Below is a small trained network, with its code and all its weights. Each question gives an input and a target symbol and asks what happens when units are switched off, that is, made to give their printed mean instead of their output.

import numpy as np


def w(rows, s, z=0):
    codes = np.array(rows[::2]) - 128.0
    scale = np.full(codes.shape[1], s)
    scale[-1] = z or s
    return codes * scale


def f(y):
    return np.maximum(y, 0)


def softmax(a):
    e = np.exp(a - a.max(-1, keepdims=True))
    return e / e.sum(-1, keepdims=True)


def log_softmax(a):
    a = a - a.max(-1, keepdims=True)
    return a - np.log(np.exp(a).sum(-1, keepdims=True))


def net(x, mask):
    ids = ['βγθλμπτψ'.index(c) for c in x.split()]
    T = len(ids)
    res = E[ids] + P[:T]
    r = res
    for j in range(2):
        rows = slice(4 * j, 4 * j + 4)
        q, k, v = (r @ M[0][rows].T for M in (Q, K, V))
        z = softmax(np.where(np.tri(T) > 0, q @ k.T / 4**0.5, -1e9)) @ v
        o = O[0][rows]
        res = res + np.where(mask[j], z, o[:, -1]) @ o[:, :-1]
    y = f(res @ A[0][:, :-1].T + A[0][:, -1])
    res = res + np.where(mask[2:18], y, B[0][:, -1]) @ B[0][:, :-1]
    return log_softmax(res[-1] @ U[:, :-1].T + U[:, -1])


Q, K, V, O, A, B = {}, {}, {}, {}, {}, {}
E = w([
[150,129,60],'β',
[82,169,74],'γ',
[115,97,62],'θ',
[76,150,112],'λ',
[207,175,6],'μ',
[180,244,174],'π',
[191,88,119],'τ',
[101,161,187],'ψ',
],0.022)
P = w([
[91,191,18],'0',
[92,188,3],'1',
[98,167,13],'2',
[126,158,48],'3',
[120,152,64],'4',
[150,141,81],'5',
[151,142,96],'6',
[160,136,116],'7',
[168,129,141],'8',
[167,132,135],'9',
[155,137,163],'10',
],0.0038)
Q[0] = w([
[153,15,73],'head 0',
[91,109,39],'head 0',
[144,248,142],'head 0',
[57,137,219],'head 0',
[150,53,132],'head 1',
[149,116,185],'head 1',
[63,212,149],'head 1',
[131,100,152],'head 1',
],0.014)
K[0] = w([
[196,162,125],'head 0',
[141,128,91],'head 0',
[7,115,166],'head 0',
[128,74,120],'head 0',
[114,42,116],'head 1',
[139,117,185],'head 1',
[119,187,140],'head 1',
[124,106,153],'head 1',
],0.017)
V[0] = w([
[102,254,193],'head 0',
[85,125,92],'head 0',
[132,18,65],'head 0',
[41,25,177],'head 0',
[192,190,60],'head 1',
[228,254,139],'head 1',
[230,155,96],'head 1',
[210,97,115],'head 1',
],0.0064)
O[0] = w([
[167,226,126,120],'head 0',
[138,108,176,151],'head 0',
[130,74,172,136],'head 0',
[202,64,115,2],'head 0',
[192,112,55,235],'head 1',
[197,180,150,195],'head 1',
[254,100,162,201],'head 1',
[129,124,144,156],'head 1',
],0.0057,0.0079)
A[0] = w([
[127,61,88,166],'neuron 0',
[182,105,124,21],'neuron 1',
[63,86,122,132],'neuron 2',
[164,50,41,115],'neuron 3',
[103,101,154,126],'neuron 4',
[10,138,160,98],'neuron 5',
[163,204,162,231],'neuron 6',
[88,100,126,129],'neuron 7',
[135,141,109,93],'neuron 8',
[72,109,102,147],'neuron 9',
[167,161,222,253],'neuron 10',
[219,111,111,70],'neuron 11',
[163,57,51,123],'neuron 12',
[208,153,207,233],'neuron 13',
[181,39,169,24],'neuron 14',
[57,136,240,96],'neuron 15',
],0.013,0.0051)
B[0] = w([
[167,139,153,193],'neuron 0',
[86,115,172,157],'neuron 1',
[130,53,111,162],'neuron 2',
[160,149,160,246],'neuron 3',
[122,168,130,132],'neuron 4',
[53,68,249,149],'neuron 5',
[121,61,129,240],'neuron 6',
[135,80,128,148],'neuron 7',
[101,141,139,152],'neuron 8',
[134,82,80,170],'neuron 9',
[133,188,108,194],'neuron 10',
[91,126,151,222],'neuron 11',
[164,146,168,236],'neuron 12',
[114,102,89,231],'neuron 13',
[48,105,207,145],'neuron 14',
[106,226,112,138],'neuron 15',
],0.012)
U = w([
[154,205,108,229],'β',
[65,95,88,228],'γ',
[149,33,100,81],'θ',
[39,34,127,84],'λ',
[140,147,145,2],'μ',
[99,146,1,207],'π',
[92,102,201,17],'τ',
[53,158,146,77],'ψ',
],0.01,0.0066)

Each question gives the input, a string of symbols that net reads in full, and the target symbol t.
The units are the heads (4 rows each of Q, K, V and O) and the neurons (one row each of A and B). Each row of codes is followed by its name. A weight is (code - 128) times the scale printed after its matrix; where a second scale follows, it is the last column's (O, A, B and U).
mask holds one flag per unit, heads first, then neurons. A switched-off unit (its flag False) gives its mean, the last column of its rows in O or B, instead of its output. The means were averaged over made-up inputs and are rounded, as every weight is.
A unit's drop is (log p(t) with every unit on - log p(t) with that unit switched off) / (log p(t) with every unit on - log p(t) with every unit switched off).
The circuit of an input: a set's keep is (log p(t) with only the set's units on - log p(t) with every unit switched off) / (log p(t) with every unit on - log p(t) with every unit switched off). Starting from the 12 units with the biggest drops (on a tie, the unit counted first), units are removed one at a time, each time the one whose removal leaves the highest keep (on an exact tie, the one counted first), for as long as the keep stays at least 0.8.
circuit, biggest first: the units of the circuit, biggest drop first
top k neurons: the k neurons with the biggest drops, biggest first
heads that matter: for each layer, one digit per head in row order, 1 if its drop is at least 0.15 and else 0, layers parted by /
drop when u is switched off: that unit's drop, to one decimal
input γ π π λ θ θ θ θ λ θ γ, target π: circuit, biggest first : (neuron 12; neuron 3; neuron 5; head 1)
input θ μ τ, target β: heads that matter : 10
input γ τ λ, target λ: heads that matter : 01
input θ β β θ λ τ ψ γ θ γ ψ, target ψ: circuit, biggest first : (head 1; neuron 5; neuron 15)
input τ λ μ β, target β: heads that matter : 01
input θ μ θ θ γ, target β: heads that matter : 11
input μ μ τ μ θ μ θ, target β: heads that matter : 01
input τ τ θ λ β, target β: heads that matter : 00
input ψ π μ β ψ θ, target β: circuit, biggest first : (neuron 6; neuron 13)
input γ μ τ λ θ π π μ θ θ γ, target π: heads that matter : 00
input π γ θ γ θ γ π ψ, target π: top 2 neurons : (neuron 13; neuron 10)
input τ π τ τ ψ λ, target π: top 3 neurons : (neuron 12; neuron 3; neuron 5)
input θ λ π, target π: top 3 neurons : (neuron 13; neuron 10; neuron 6)
input μ θ τ θ τ τ θ λ, target β: top 2 neurons : (neuron 6; neuron 2)
input θ λ θ θ μ θ τ, target β: drop when neuron 15 is switched off : -0.1
input τ λ γ τ τ, target τ: drop when neuron 11 is switched off : 0.0
input θ λ ψ γ θ, target θ: drop when neuron 7 is switched off : 0.1
